Here is a tiny trained network, its code and every weight. The questions are about switching its units off for an input and a class, where a switched-off unit gives its printed mean instead of its output.

import numpy as np


def w(rows, s, z=0):
    codes = np.array(rows[::2]) - 128.0
    scale = np.full(codes.shape[1], s)
    scale[-1] = z or s
    return codes * scale


def f(y):
    return np.maximum(y, 0)


def log_softmax(a):
    a = a - a.max(-1, keepdims=True)
    return a - np.log(np.exp(a).sum(-1, keepdims=True))


def net(x, mask):
    res = np.array(x, float).reshape(1, 5) / 4 @ E
    y = f(res @ A[0][:, :-1].T + A[0][:, -1])
    res = res + np.where(mask, y, B[0][:, -1]) @ B[0][:, :-1]
    return log_softmax(res[-1] @ U[:, :-1].T + U[:, -1])


A, B = {}, {}
E = w([
[111,130,142,113,118,135,144,151,111,139],'x0',
[99,118,137,87,103,126,135,177,107,147],'x1',
[44,100,192,104,166,20,188,96,119,51],'x2',
[87,160,254,240,169,116,63,204,45,84],'x3',
[77,241,44,192,52,42,161,144,174,118],'x4',
],0.01)
A[0] = w([
[189,42,124,61,183,169,106,83,38,153,253],'n1',
[25,122,16,166,91,32,178,141,140,86,149],'n2',
[112,57,210,191,152,207,83,183,110,117,180],'n3',
[127,209,170,210,151,130,85,222,149,154,50],'n4',
[121,170,78,183,70,57,104,168,180,171,167],'n5',
[162,26,121,62,222,67,195,133,54,1,179],'n6',
[60,150,222,177,161,58,113,125,66,61,162],'n7',
[159,197,96,177,64,89,127,178,156,136,137],'n8',
],0.0088,0.0059)
B[0] = w([
[185,11,231,120,185,91,128,150,169,144,244],'n1',
[75,120,187,124,5,92,133,113,68,92,248],'n2',
[205,107,196,195,107,79,103,154,84,99,229],'n3',
[109,214,97,128,145,138,98,131,44,171,201],'n4',
[133,193,73,110,72,204,147,119,99,189,216],'n5',
[113,102,161,130,190,108,182,172,187,158,224],'n6',
[168,164,78,1,116,181,102,149,125,157,254],'n7',
[138,208,62,112,138,133,109,142,125,130,201],'n8',
],0.012,0.016)
U = w([
[206,82,155,78,164,192,106,123,152,159,241],'0',
[168,181,71,67,73,140,151,109,154,133,237],'1',
[81,65,159,125,198,70,207,111,177,81,44],'2',
[50,128,132,139,48,69,187,31,126,11,32],'3',
[180,107,181,218,141,117,88,157,69,75,56],'4',
[75,197,83,158,133,147,99,135,99,153,2],'5',
],0.011,0.0057)

Each question gives the input, the list of numbers given to net, and the class t.
The units are the neurons (one row each of A and B). Each row of codes is followed by its name. A weight is (code - 128) times the scale printed after its matrix; where a second scale follows, it is the last column's (A, B and U).
mask holds one flag per neuron, in row order. A switched-off neuron (its flag False) gives its mean, the last column of its row in B, instead of its output. The means were averaged over made-up inputs and are rounded, as every weight is.
A unit's drop is (log p(t) with every unit on - log p(t) with that unit switched off) / (log p(t) with every unit on - log p(t) with every unit switched off).
The circuit of an input: a set's keep is (log p(t) with only the set's units on - log p(t) with every unit switched off) / (log p(t) with every unit on - log p(t) with every unit switched off). Starting from all 8 units, units are removed one at a time, each time the one whose removal leaves the highest keep (on an exact tie, the one counted first), for as long as the keep stays at least 0.8.
units of the circuit, in order: the units of the circuit, biggest drop first
top k neurons: the k neurons with the biggest drops, biggest first
drop when u is switched off: that unit's drop, to one decimal
input [-5,-1,8,2,6], class 1: units of the circuit, in order	n7
input [-6,-8,2,-7,-3], class 2: units of the circuit, in order	n7, n5
input [-1,6,-7,2,1], class 5: top 2 neurons	n7, n1
input [-5,-2,3,0,3], class 3: top 3 neurons	n2, n4, n7
input [-7,4,2,4,2], class 1: top 2 neurons	n7, n1
input [-3,-8,-7,1,-8], class 4: top 2 neurons	n3, n7
input [-5,6,2,-7,-7], class 2: top 2 neurons	n7, n6
input [0,-6,-4,3,8], class 5: top 2 neurons	n4, n7
input [2,-2,1,8,7], class 1: top 2 neurons	n7, n5
input [6,-3,0,2,-5], class 4: top 3 neurons	n3, n5, n7
input [5,5,2,-3,6], class 3: top 2 neurons	n2, n7
input [4,-5,1,-3,5], class 3: top 3 neurons	n7, n2, n4
input [1,6,-1,7,2], class 5: top 2 neurons	n4, n1
input [-5,4,3,-6,4], class 3: units of the circuit, in order	n2
input [3,-7,-4,3,7], class 5: top 2 neurons	n4, n7
input [1,-8,5,3,1], class 1: top 2 neurons	n1, n7
input [-3,5,2,8,-8], class 0: top 3 neurons	n7, n2, n6
input [-7,-4,0,3,-4], class 4: top 2 neurons	n3, n5
input [-1,-8,6,4,-4], class 0: drop when n7 is switched off	2.6
input [-5,-2,-2,8,6], class 5: units of the circuit, in order	n4
input [-1,-3,6,6,-2], class 0: drop when n7 is switched off	1.8
input [-3,5,4,6,-4], class 0: drop when n6 is switched off	0.0
input [-2,-8,7,6,-5], class 0: drop when n7 is switched off	2.0
